Each row, then one of two labels for whether it has a hidden trait; a new part has new ones
In the rows, zero is written as 128.
[114 112  56 133 174  86 108 114  29  47 108 107  95  96 130 105 101 134
 102 143 110 136  62  63 148 255 115 131 127 117 125 109 197 159 133 128
 121 138 150 190 135 151 122 107 131 102 104 130 105 139 140  84 150 111
 112 118 153  45  92 200 232  80 161 232 108 122 139 156 208 130 126 101
 201 105 242 113  58 106 139 144 128 123 154 101 181 167 151 180 156 157
 154 154 164 166 112  47  63 117 150  80  31 133 202 236 187  76 188 131
  74 133 209 110 127 127 166 161 146  69 193 154 181  97 132 105 153  77
 167 156 107  78 103 198  97 141  96 139 118  88 122 119  97  71 115 170
 119 181 143 166 192  99 142 132 124 176 106  94 105 150 188  76 192  63
 142 126 126 123  49 168  98 107 189 134 176 110 124 115  85  96  81  99
 116 138  95 120 186 135  73 151 118  72 156 140] : A
[122 124 150 142 146 117 144 132 148 144 134 142 144 122 134 147 118 120
 150 125 128 134 117 150  92 113 130 123 131 134 129 139 116 145 124 136
 134 129 112 137 128 124 133 103 142 138 118 110 133 115 133 135 125 137
 113 120 129 136 146 113 107 132 122 113 131 133 137 126 107 134 122 126
 121 130 152 137 124 126 127 127 119 134 123 136 117 135 135 113 120 104
 120 121 123 124 123 112 140 127 128 141 144 118 124 105 107 140 116 125
 133 128 122 129 129 118 122 107 128 126  99 119 123 126 133 132 123 136
 110 114 108 126 120 116 142 133 141 140 150 129 138 135 127 143 126 130
 127 106 134 123 121 127 114 122 148 138 153 127 134 132 113 139 128 132
 118 122 135 123 132 117 124 133 129 120 126 139 120 141 140 157 141 133
 138 116 135 129 130 138 159 116 127 124 128 123] : Y
[125 132 186 139 118 142 154 146 184 185 142 151 152 150 133 164 138 124
 154 120 139 128 131 172  71  68 138 119 133 139 132 147  77 129 125 136
 137 124  99  94 121 124 137 117 140 153 143 109 143 112 127 166 108 148
 117 124 119 157 169  94  67 150 107  76 141 135 130 109  85 131 123 138
  84 136  78 142 159 133 116 117 123 142 112 146  91 118 119  93 115  97
 109 110 110 108 130 152 164 137 117 163 202 115 130  65  83 164  93 124
 162 129 102 141 127 121 100  92 126 147  87 107  94 137 135 140 111 150
  92 102 115 142 128  91 162 132 154 144 155 149 141 138 142 166 136 110
 134  82 121 111  97 135 110 121 146 129 167 150 147 126  86 174 103 160
 106 125 136 130 177  97 152 140  94 116  96 153 116 148 155 168 157 145
 142 111 149 129 107 136 190  98 135 144 117 117] : Y
[120 119  93 131 156 101 116 119  61  93 118 119 109 109 131 119 102 128
 113 136 117 129  98  84 139 154 123 126 129 123 128 122 163 149 132 129
 126 131 137 173 130 142 126 113 128 119  90 123 115 135 135 125 142 125
 116 122 143  82 108 170 163 104 148 160 116 124 137 139 171 128 125 116
 170 114 195 121  90 111 130 137 128 127 143 111 166 153 139 157 150 142
 136 142 146 145 119  66  95 121 141 101  74 130 166 170 152 105 158 129
  92 131 169 117 127 126 150 143 137  93 164 142 154 113 131 114 143  99
 150 141 110  94 113 162 103 136 109 138 128 105 125 123 112  95 120 151
 123 153 139 152 156 111 133 129 131 157 123 113 117 143 160  99 165  93
 135 127 130 126  83 149 105 114 158 129 162 122 122 126 114 126 105 108
 124 132 111 121 174 133 106 135 121  94 148 134] : A
[143 135 196 130  95 165 154 154 219 207 133 158 158 189 133 155 155 141
 145 114 152 116 162 165  69  45 144 110 134 142 139 148  62 107 132 134
 140 119 101  57 108 118 138 160 125 174 188 106 140 107 119 189 106 154
 134 139 109 192 164  97  24 212 102  62 151 130 120  93  47 119 131 150
  85 132  40 140 208 141 111 111 137 148 101 141  81 103 106  90 110  97
 108  90  78  91 137 199 223 147 109 171 220 118  55  48  82 170  79 125
 187 136  58 153 120 130  96  89 110 174  72 101  72 128 139 138 105 182
  77  91 126 175 142  83 165 125 154 150 134 159 138 130 163 207 155  89
 141  75  98 108  75 149 116 118 129  90 168 167 152 124  82 185  81 174
 103 136 146 145 191  83 160 142  54 121  70 155 112 139 160 160 160 145
 139 100 156 118 103 126 184  86 142 175 109 100] : Y
[112 121 128 140 161  99 130 118 100  99 136 127 120  89 131 132  94 110
 148 133 116 140  92 128 124 158 119 133 129 126 122 130 155 151 122 132
 129 134 126 175 142 129 130  95 145 116  59 122 131 123 136  99 138 126
 108 111 138  87 131 133 159  97 139 142 120 133 142 151 160 141 119 111
 144 129 192 131  74 119 128 137 112 122 141 130 153 153 145 129 131 124
 128 145 139 143 119  80 108 116 136 126  89 126 172 130 134 103 144 126
  93 124 172 112 134 116 135 130 144  93 145 132 148 123 127 125 135 105
 147 133  99  97 107 146 122 138 127 134 152 114 133 136 105  90 111 153
 119 118 149 140 142 117 117 129 148 178 127 116 121 135 141 104 158 105
 129 116 123 114  98 138 107 127 174 123 173 127 124 139 121 141 124 123
 130 132 118 134 136 142 126 135 118  99 141 138] : Y
[145 135 176 130  92 167 148 158 201 204 126 152 149 195 133 155 161 149
 131 117 152 114 159 153  69  67 148 107 134 142 143 142  72 109 136 132
 138 120 108  67  98 124 136 167 123 185 198 104 137 114 119 195 103 150
 135 144 112 187 164 105  57 189 104  67 150 128 120  89  60 115 134 154
  92 130  37 137 201 138 111 112 143 151  99 132  82 108 100  98 121 101
 112  87  93  94 136 180 181 152 109 161 212 120  49  64  94 184  84 127
 178 140  57 155 118 130 105  90 110 172  86 106  84 121 141 135 108 185
  78  95 133 170 144  94 160 126 146 156 125 151 137 125 167 193 155  83
 143  85  91 141  79 147 122 118 123  85 166 171 150 126  86 182  92 157
 105 140 150 147 197  87 163 135  57 123  68 156 111 136 150 158 148 138
 137  89 151 114 115 125 186  88 146 182 112 102] : Y
[138 138 189 131  98 162 160 148 227 220 149 156 163 158 131 164 159 125
 167 112 148 121 163 195  79  40 145 120 133 144 133 154  46 108 124 134
 140 116  87  68 121 109 139 138 129 166 172 113 150 107 117 174 104 153
 130 136 105 206 176  73  29 172  97  52 150 137 122  99  31 130 127 153
  57 144  36 145 190 144 107 111 127 142  96 151  69  89 110  77 100  83
 101  98  92  91 136 202 188 140 108 185 235 114  71  28  73 190  65 124
 180 126  51 145 124 124  88  83 116 192  63  99  69 144 134 146 102 180
  79  97 127 180 139  66 168 125 161 136 148 162 142 139 159 202 146  91
 137  65 112  99  65 150 109 120 142 101 172 174 155 114  69 182  76 179
 105 131 140 136 198 101 160 150  69 118  61 155 120 148 170 176 170 156
 144 109 158 130  76 132 198  93 141 174 103 112] : Y
[107 112  61 137 170  72 111 111  18  36 116 107  97  75 131 107  73 122
 113 144 104 142  65  70 158 233 111 135 126 116 120 108 208 170 129 129
 122 139 155 220 144 150 123  81 138 100  56 127 110 137 141  75 155 117
 105 109 157  46  89 184 235  74 174 201 102 123 146 169 227 137 120  93
 202 111 255 118  39 107 142 148 116 116 163 107 184 178 159 170 150 158
 153 167 169 169 112  14  65 109 151  79   9 131 217 219 171  63 191 130
  67 129 216 101 132 121 168 162 152  59 193 152 188 103 127 107 155  76
 194 152 100  70  96 204  90 144  95 147 133  87 123 125  90  60 108 178
 112 176 164 169 189  97 136 134 135 196 107  88 103 149 186  67 194  64
 146 119 122 116  40 172  86 108 215 131 195 110 127 124  91 107  91  99
 120 145  95 126 199 140  73 155 112  55 165 145] : A
[115 110  60 135 168  82 110 113   8  50 111 107  96  88 130 103  85 132
 103 142 111 137  78  62 160 217 117 131 127 116 126 108 191 160 132 128
 121 137 146 200 137 149 123 101 131 102  75 128 110 136 139  84 154 114
 113 116 151  54  96 185 227  80 161 195 103 120 142 153 210 131 125 103
 204 108 247 116  65 103 140 142 124 122 156 103 189 174 153 189 154 153
 154 154 166 168 113  36  67 115 150  76  30 133 202 233 178  77 187 131
  71 132 226 110 129 126 166 162 146  65 198 155 176 100 131 105 154  80
 170 153 108  82 101 197  99 142  93 138 121  93 124 120  93  72 116 168
 116 173 146 166 187 102 141 132 127 172 106  91 108 151 186  74 187  66
 142 125 125 122  58 162  94 107 196 132 181 110 127 120  89 100  89  99
 118 140  97 122 197 134  82 153 115  67 154 144] : A
[137 129 137 132 123 141 135 146 136 160 118 144 137 174 135 136 135 154
 116 127 142 120 134 100  89  96 141 109 133 134 140 133 110 128 136 131
 134 127 118  94 107 137 132 153 127 145 170 109 120 121 127 182 113 142
 125 137 124 147 144 132 108 157 122 103 139 123 128 109 105 116 133 132
 130 120 110 130 155 125 117 118 142 146 112 119 115 133 118 131 134 126
 129 104 117 118 128 140 138 143 119 131 158 125  95 112 127 153 117 128
 161 143 110 142 120 131 124 120 122 145 126 120 117 107 141 122 118 139
 110 112 123 145 133 125 140 132 122 157 116 134 132 122 152 162 148 107
 138 124 105 130 111 129 129 120 122 111 151 138 141 141 116 157 110 137
 115 139 150 144 144 108 142 122  95 126  94 141 112 127 128 141 120 123
 131 104 132 109 150 125 138 103 137 145 125 108] : Y
[118 122  86 137 162  89 123 117  54  71 125 116 108  84 130 118  86 117
 131 137 109 140  85  97 142 194 115 136 127 122 120 122 176 158 126 131
 125 134 143 187 140 136 126  92 138 106  61 128 113 130 138  84 147 119
 109 112 145  74 104 156 185  77 146 174 115 127 142 155 184 138 118 105
 175 114 224 125  65 113 136 143 116 121 156 119 166 158 151 152 141 142
 141 158 156 152 115  66  85 113 144 101  63 128 195 189 151  96 165 128
  82 126 178 110 132 121 146 145 148  76 171 138 160 131 127 119 146  88
 163 141 105  96 105 177 107 141 106 130 140  98 128 131 100  82 113 165
 115 149 151 153 163 105 128 131 139 181 119 101 115 141 160  92 153  88
 138 118 122 114  79 154  94 119 174 128 172 117 128 130 105 126 109 113
 127 141 112 131 163 137 103 147 116  74 145 138] : A
[109 119 110 138 159  91 127 113  74  84 131 122 119  87 131 129  86 112
 139 134 112 141  85 120 138 180 117 137 129 123 120 123 169 153 124 132
 126 135 127 180 144 132 129  85 140 113  81 125 126 127 137  89 142 124
 103 108 142  88 119 145 176  94 147 158 117 130 143 150 169 141 118 109
 159 123 205 127  79 119 131 141 113 120 149 127 155 149 142 142 134 132
 136 152 153 146 119  65  90 114 140 115  73 124 191 162 141 108 154 127
  85 122 171 114 133 117 139 133 145  84 165 140 152 120 127 121 142  95
 152 140 103  99 106 148 122 139 124 129 147 110 130 136 102  89 110 155
 114 135 153 143 162 112 123 130 145 178 125 113 115 137 155  97 171 108
 136 118 120 114  87 149 100 124 166 125 170 122 127 135 117 135 114 118
 128 138 111 134 162 140 120 140 117  87 143 141] : A
[124 120  95 131 144 123 118 127  67  93 111 121 112 126 131 116 106 141
 106 135 123 126 101  82 132 163 126 123 130 124 133 122 159 147 135 130
 126 131 134 159 124 144 125 127 129 123 130 119 115 135 131 110 137 124
 119 126 140 108 112 170 174 115 145 161 118 121 136 131 185 123 130 114
 180 112 163 120 103 116 131 133 133 133 141 106 153 151 135 160 146 143
 142 133 156 143 120  86  97 132 137  99  78 131 144 188 158 103 161 130
  92 137 158 119 125 131 149 142 131  95 169 142 147 104 134 113 139 124
 154 133 114 107 115 158 116 137 109 147 118 108 126 118 120 107 129 145
 125 156 128 150 153 113 137 127 122 148 124 120 110 145 156 113 155  97
 132 132 136 134  90 140 111 114 156 130 144 125 121 122 106 118  96 111
 123 126 106 116 181 129 101 131 128 108 142 127] : A
[131 135 193 139 107 152 159 143 218 218 143 157 158 138 134 167 148 121
 166 117 142 126 145 177  76  63 137 120 133 142 130 154  67 124 122 137
 139 120  96  94 125 113 138 116 140 162 143 112 149 107 125 154 115 150
 121 123 114 171 175  77  20 153  99  55 140 138 126 114  77 128 122 142
  66 143  64 145 153 139 111 119 120 139 107 151  85 106 118  80 102  94
 118 104 100 104 132 160 188 136 111 172 205 113  92  48  83 179  81 123
 163 126  84 142 127 118  97  85 125 167  71 104  77 136 133 144 111 164
  93  97 120 168 128  70 165 129 158 138 164 166 142 141 148 166 135 104
 134  65 117 107  68 143 104 121 149 125 171 160 139 121  82 142  94 167
 106 122 136 128 180  90 146 144  66 117  89 147 117 150 166 176 163 147
 146 106 155 133  87 137 195 102 137 154 111 113] : Y
[123 125 143 138 132 121 141 135 141 120 129 138 136 136 133 142 122 129
 135 131 130 130 111 145  99 123 130 121 131 132 130 138 110 138 129 135
 132 129 117 138 129 128 132 113 139 141 123 113 130 119 131 134 125 137
 115 123 131 134 145 124 171 139 128 118 135 131 133 123 117 131 123 131
 127 128 131 136 132 125 120 123 128 137 123 132 130 139 131 119 128 121
 125 124 122 122 125 120 132 130 126 136 149 120 131 108 111 137 125 126
 128 133 113 131 127 122 120 114 133 125 121 122 117 119 136 126 126 134
 113 118 111 111 120 126 132 132 138 144 142 129 135 132 132 129 130 124
 131 117 128 147 123 125 120 123 141 146 156 138 132 134 118 123 131 129
 118 127 136 129 133 123 131 127 128 122 125 138 116 135 132 153 132 134
 133 119 131 124 140 135 142 112 130 123 130 121] : Y
